Below are the code and all the weights of a small trained network. Each question names an input and a class and asks about switching units off, where a switched-off unit gives its printed mean instead of its output.

import numpy as np


def w(rows, s, z=0):
    codes = np.array(rows[::2]) - 128.0
    scale = np.full(codes.shape[1], s)
    scale[-1] = z or s
    return codes * scale


def norm(h):
    return h / np.sqrt((h * h).mean(-1, keepdims=True) + 1e-5)


def f(y):
    return y / 2 * (1 + np.tanh(0.7978845608 * (y + 0.044715 * y**3)))


def log_softmax(a):
    a = a - a.max(-1, keepdims=True)
    return a - np.log(np.exp(a).sum(-1, keepdims=True))


def net(x, mask):
    res = np.array(x, float).reshape(1, 8) / 4 @ E
    u = 0
    for l in range(2):
        y = f(norm(res) @ A[l][:, :-1].T + A[l][:, -1])
        res = res + np.where(mask[u : u + 5], y, B[l][:, -1]) @ B[l][:, :-1]
        u += 5
    return log_softmax(norm(res)[-1] @ U[:, :-1].T + U[:, -1])


A, B = {}, {}
E = w([
[133,126,121,129,133,131,126],'x0',
[148,213,49,108,32,206,177],'x1',
[2,113,42,161,112,148,107],'x2',
[113,153,147,112,139,131,140],'x3',
[115,140,108,174,151,54,237],'x4',
[126,120,137,134,115,128,134],'x5',
[134,140,114,127,125,114,113],'x6',
[139,114,115,139,128,133,122],'x7',
],0.0089)
A[0] = w([
[126,138,86,150,135,96,201,52],'0.n0',
[4,98,97,153,130,118,82,58],'0.n1',
[124,128,103,166,149,91,189,173],'0.n2',
[42,112,77,153,150,114,142,30],'0.n3',
[7,134,64,159,90,162,111,3],'0.n4',
],0.017,0.0039)
B[0] = w([
[120,146,83,207,109,173,89,189],'0.n0',
[70,58,210,154,108,231,123,249],'0.n1',
[119,144,148,136,185,108,179,209],'0.n2',
[59,167,157,112,21,6,131,211],'0.n3',
[176,147,26,90,212,103,161,252],'0.n4',
],0.017,0.011)
A[1] = w([
[97,136,143,231,155,140,95,161],'1.n0',
[81,107,118,167,89,169,115,2],'1.n1',
[177,208,116,160,64,214,153,70],'1.n2',
[136,142,198,115,139,164,17,236],'1.n3',
[123,101,95,2,36,181,147,134],'1.n4',
],0.016,0.0027)
B[1] = w([
[189,95,173,53,156,106,122,214],'1.n0',
[74,140,197,158,128,213,124,172],'1.n1',
[97,211,207,154,26,173,133,226],'1.n2',
[139,67,40,190,72,66,125,254],'1.n3',
[231,110,118,37,184,173,3,230],'1.n4',
],0.013,0.0087)
U = w([
[162,42,116,175,112,58,97,249],'0',
[187,162,147,89,60,162,57,108],'1',
[163,114,184,114,229,36,196,70],'2',
[142,219,201,174,94,140,169,161],'3',
[56,31,153,96,141,201,74,84],'4',
[141,146,47,58,214,170,95,89],'5',
[6,116,192,162,138,79,174,141],'6',
[61,199,39,116,130,98,201,107],'7',
],0.016,0.0017)

Each question gives the input, the list of numbers given to net, and the class t.
The units are the neurons (one row each of A and B). Each row of codes is followed by its name. A weight is (code - 128) times the scale printed after its matrix; where a second scale follows, it is the last column's (A, B and U).
mask holds one flag per neuron, layer by layer. A switched-off neuron (its flag False) gives its mean, the last column of its row in B, instead of its output. The means were averaged over made-up inputs and are rounded, as every weight is.
A unit's drop is (log p(t) with every unit on - log p(t) with that unit switched off) / (log p(t) with every unit on - log p(t) with every unit switched off).
The circuit of an input: a set's keep is (log p(t) with only the set's units on - log p(t) with every unit switched off) / (log p(t) with every unit on - log p(t) with every unit switched off). Starting from all 10 units, units are removed one at a time, each time the one whose removal leaves the highest keep (on an exact tie, the one counted first), for as long as the keep stays at least 0.8.
units of the circuit, in order: the units of the circuit, biggest drop first
unit that matters most: the unit with the biggest drop
top k neurons: the k neurons with the biggest drops, biggest first
top k neurons in layer l: the k neurons of layer l with the biggest drops, biggest first
drop of u: that unit's drop, to one decimal
input [-7,-4,0,-1,-3,1,-1,1], class 0: top 3 neurons in layer 1 : 1.n3; 1.n2; 1.n4
input [-8,6,7,-6,-2,-6,-4,-7], class 5: unit that matters most : 0.n4
input [3,2,-4,-5,4,-5,1,3], class 3: top 3 neurons : 0.n0; 0.n4; 1.n2
input [-8,-6,-6,6,-1,7,0,0], class 0: units of the circuit, in order : 0.n2; 1.n3
input [-5,-2,4,-3,1,8,-3,6], class 6: top 3 neurons in layer 0 : 0.n3; 0.n1; 0.n2
input [5,-4,-2,-8,-5,3,3,4], class 0: top 2 neurons : 0.n4; 0.n1
input [-7,-3,-2,-4,-8,-4,0,-8], class 0: top 2 neurons in layer 0 : 0.n4; 0.n1
input [0,3,0,8,4,-7,-2,-2], class 3: top 2 neurons in layer 0 : 0.n0; 0.n4
input [-7,1,-6,-6,8,5,-2,0], class 3: top 4 neurons : 0.n0; 0.n4; 1.n2; 1.n4
input [8,-7,8,-6,2,-6,4,7], class 6: top 2 neurons in layer 0 : 0.n3; 0.n1
input [1,-3,0,-7,3,8,-8,2], class 2: top 2 neurons : 1.n0; 0.n1
input [-8,-8,-5,1,-1,1,-1,2], class 0: units of the circuit, in order : 0.n2; 1.n3
input [8,-5,-5,2,-8,-8,-4,-1], class 0: top 2 neurons : 0.n4; 1.n3
input [4,1,-4,-5,7,-4,-4,-7], class 3: top 3 neurons : 0.n0; 0.n4; 1.n2
input [-5,5,-3,-5,1,-7,3,3], class 3: unit that matters most : 1.n2
input [-2,-2,-3,-2,-1,-2,-5,-6], class 0: top 2 neurons : 0.n4; 0.n2
input [3,8,2,-8,-6,-8,3,5], class 5: top 2 neurons : 0.n4; 0.n1
input [-6,0,-3,1,-8,3,0,-2], class 0: top 3 neurons : 1.n3; 0.n4; 0.n1
input [2,-3,2,-5,8,-6,7,1], class 6: top 2 neurons : 0.n3; 0.n4
input [-3,1,-7,8,8,7,7,6], class 3: units of the circuit, in order : 0.n0
input [1,7,8,-1,-3,5,6,7], class 5: top 2 neurons : 0.n4; 1.n4
input [5,-1,-3,5,-1,0,3,-3], class 0: top 2 neurons : 0.n4; 0.n2
input [-2,-1,-5,-4,-4,3,-6,5], class 0: top 2 neurons in layer 0 : 0.n4; 0.n1
input [-4,1,2,5,-5,4,-8,-2], class 5: drop of 0.n4 : 0.4
input [-7,7,8,-6,-3,6,-2,-2], class 5: drop of 1.n4 : 0.1
input [-8,6,5,1,-2,7,-6,3], class 5: drop of 0.n4 : 0.8
